Here is a tiny trained network, its code and every weight. The questions are about switching its units off for an input and a target symbol, where a switched-off unit gives its printed mean instead of its output.

import numpy as np


def w(rows, s, z=0):
    codes = np.array(rows[::2]) - 128.0
    scale = np.full(codes.shape[1], s)
    scale[-1] = z or s
    return codes * scale


def f(y):
    return y / 2 * (1 + np.tanh(0.7978845608 * (y + 0.044715 * y**3)))


def softmax(a):
    e = np.exp(a - a.max(-1, keepdims=True))
    return e / e.sum(-1, keepdims=True)


def log_softmax(a):
    a = a - a.max(-1, keepdims=True)
    return a - np.log(np.exp(a).sum(-1, keepdims=True))


def net(x, mask):
    ids = ['αβδεθμξπτφψω'.index(c) for c in x.split()]
    T = len(ids)
    res = E[ids] + P[:T]
    r = res
    for j in range(3):
        rows = slice(4 * j, 4 * j + 4)
        q, k, v = (r @ M[0][rows].T for M in (Q, K, V))
        z = softmax(np.where(np.tri(T) > 0, q @ k.T / 4**0.5, -1e9)) @ v
        o = O[0][rows]
        res = res + np.where(mask[j], z, o[:, -1]) @ o[:, :-1]
    y = f(res @ A[0][:, :-1].T + A[0][:, -1])
    res = res + np.where(mask[3:7], y, B[0][:, -1]) @ B[0][:, :-1]
    return log_softmax(res[-1] @ U[:, :-1].T + U[:, -1])


Q, K, V, O, A, B = {}, {}, {}, {}, {}, {}
E = w([
[102,180,110],'α',
[246,118,120],'β',
[80,157,223],'δ',
[94,95,203],'ε',
[77,156,152],'θ',
[103,123,175],'μ',
[91,150,178],'ξ',
[68,141,163],'π',
[99,124,163],'τ',
[38,205,111],'φ',
[232,95,66],'ψ',
[122,87,156],'ω',
],0.011)
P = w([
[254,157,170],'0',
[127,107,85],'1',
[169,75,202],'2',
[132,190,94],'3',
[120,97,87],'4',
[171,66,206],'5',
[123,215,97],'6',
[106,92,88],'7',
[165,72,209],'8',
[119,214,101],'9',
],0.014)
Q[0] = w([
[154,146,130],'H0',
[29,78,160],'H0',
[189,161,55],'H0',
[34,84,155],'H0',
[143,128,192],'H1',
[113,123,94],'H1',
[127,127,131],'H1',
[163,142,190],'H1',
[53,114,54],'H2',
[97,90,127],'H2',
[134,120,130],'H2',
[2,69,29],'H2',
],0.039)
K[0] = w([
[129,128,132],'H0',
[59,78,125],'H0',
[195,190,97],'H0',
[56,78,123],'H0',
[141,163,157],'H1',
[115,116,116],'H1',
[130,134,134],'H1',
[162,153,159],'H1',
[59,145,140],'H2',
[88,104,163],'H2',
[142,133,135],'H2',
[3,130,182],'H2',
],0.044)
V[0] = w([
[124,111,140],'H0',
[105,107,121],'H0',
[164,143,143],'H0',
[143,169,124],'H0',
[103,175,94],'H1',
[132,110,3],'H1',
[151,241,88],'H1',
[110,48,75],'H1',
[164,147,121],'H2',
[145,131,117],'H2',
[41,122,156],'H2',
[148,131,123],'H2',
],0.013)
O[0] = w([
[142,144,117,130],'H0',
[167,124,114,102],'H0',
[81,149,130,171],'H0',
[85,113,157,140],'H0',
[125,169,66,86],'H1',
[195,114,7,80],'H1',
[42,120,77,144],'H1',
[226,132,81,81],'H1',
[158,146,95,180],'H2',
[152,152,125,151],'H2',
[59,43,170,6],'H2',
[134,141,119,157],'H2',
],0.014,0.012)
A[0] = w([
[115,217,75,6],'N0',
[146,114,182,7],'N1',
[71,23,108,76],'N2',
[1,155,145,95],'N3',
],0.0093,0.014)
B[0] = w([
[119,89,146,207],'N0',
[251,191,126,128],'N1',
[166,231,225,138],'N2',
[166,104,82,254],'N3',
],0.026,0.0074)
U = w([
[147,125,110,84],'α',
[69,254,116,154],'β',
[182,63,151,102],'δ',
[204,129,196,13],'ε',
[95,111,128,187],'θ',
[125,103,157,136],'μ',
[123,81,144,174],'ξ',
[68,94,148,235],'π',
[125,108,154,127],'τ',
[74,132,89,180],'φ',
[198,202,95,2],'ψ',
[79,100,225,144],'ω',
],0.008,0.0075)

Each question gives the input, a string of symbols that net reads in full, and the target symbol t.
The units are the heads (4 rows each of Q, K, V and O) and the neurons (one row each of A and B). Each row of codes is followed by its name. A weight is (code - 128) times the scale printed after its matrix; where a second scale follows, it is the last column's (O, A, B and U).
mask holds one flag per unit, heads first, then neurons. A switched-off unit (its flag False) gives its mean, the last column of its rows in O or B, instead of its output. The means were averaged over made-up inputs and are rounded, as every weight is.
A unit's drop is (log p(t) with every unit on - log p(t) with that unit switched off) / (log p(t) with every unit on - log p(t) with every unit switched off).
The circuit of an input: a set's keep is (log p(t) with only the set's units on - log p(t) with every unit switched off) / (log p(t) with every unit on - log p(t) with every unit switched off). Starting from all 7 units, units are removed one at a time, each time the one whose removal leaves the highest keep (on an exact tie, the one counted first), for as long as the keep stays at least 0.8.
circuit, biggest first: the units of the circuit, biggest drop first
top k neurons: the k neurons with the biggest drops, biggest first
which heads matter: for each layer, one digit per head in row order, 1 if its drop is at least 0.15 and else 0, layers parted by /
input δ τ β ε ω φ φ τ π, target δ: circuit, biggest first : [N3 H1]
input ψ ω φ ε ω μ, target ψ: which heads matter : 101
input β π ξ α φ φ ψ β ψ, target β: circuit, biggest first : [H2 H1 N3]
input φ α π β ε μ δ ω μ ψ, target ψ: which heads matter : 010
input β β ε β δ, target ε: circuit, biggest first : [N2 H2 N3]
input ε τ ω, target ε: circuit, biggest first : [H1 N1 N3]
input β β ω, target β: which heads matter : 011
input φ ψ ξ, target φ: circuit, biggest first : [H1 N3]
input α φ β φ, target φ: circuit, biggest first : [H1 H2]
input ε β τ, target ε: circuit, biggest first : [H1 N1 N3]
input δ β β β τ π θ ω, target δ: circuit, biggest first : [H1 H2]
input δ α ε δ ω ξ, target δ: circuit, biggest first : [N3 H1]
input ω ψ δ ω π ω, target ω: which heads matter : 110
input ε μ ε, target ε: top 2 neurons : [N1 N3]
input δ β τ, target δ: top neuron : [N3]
input δ β μ, target δ: which heads matter : 010
input ω ξ β, target ω: which heads matter : 010
input ε ε θ ε ω ξ, target ε: which heads matter : 110
input β β ε β ε δ ξ β, target ψ: which heads matter : 011
input ψ φ θ θ ε μ β ε ω, target ψ: circuit, biggest first : [H2]
input β β δ β ε β μ β φ, target β: which heads matter : 111
input ε β β ω δ π, target ε: top 2 neurons : [N1 N3]
input ψ ψ β φ β ω π ε, target ω: circuit, biggest first : [H2]
input β β ξ β ψ β ω φ δ, target β: circuit, biggest first : [H2 H1]
input φ ω ε ε μ θ, target φ: top 2 neurons : [N3 N0]
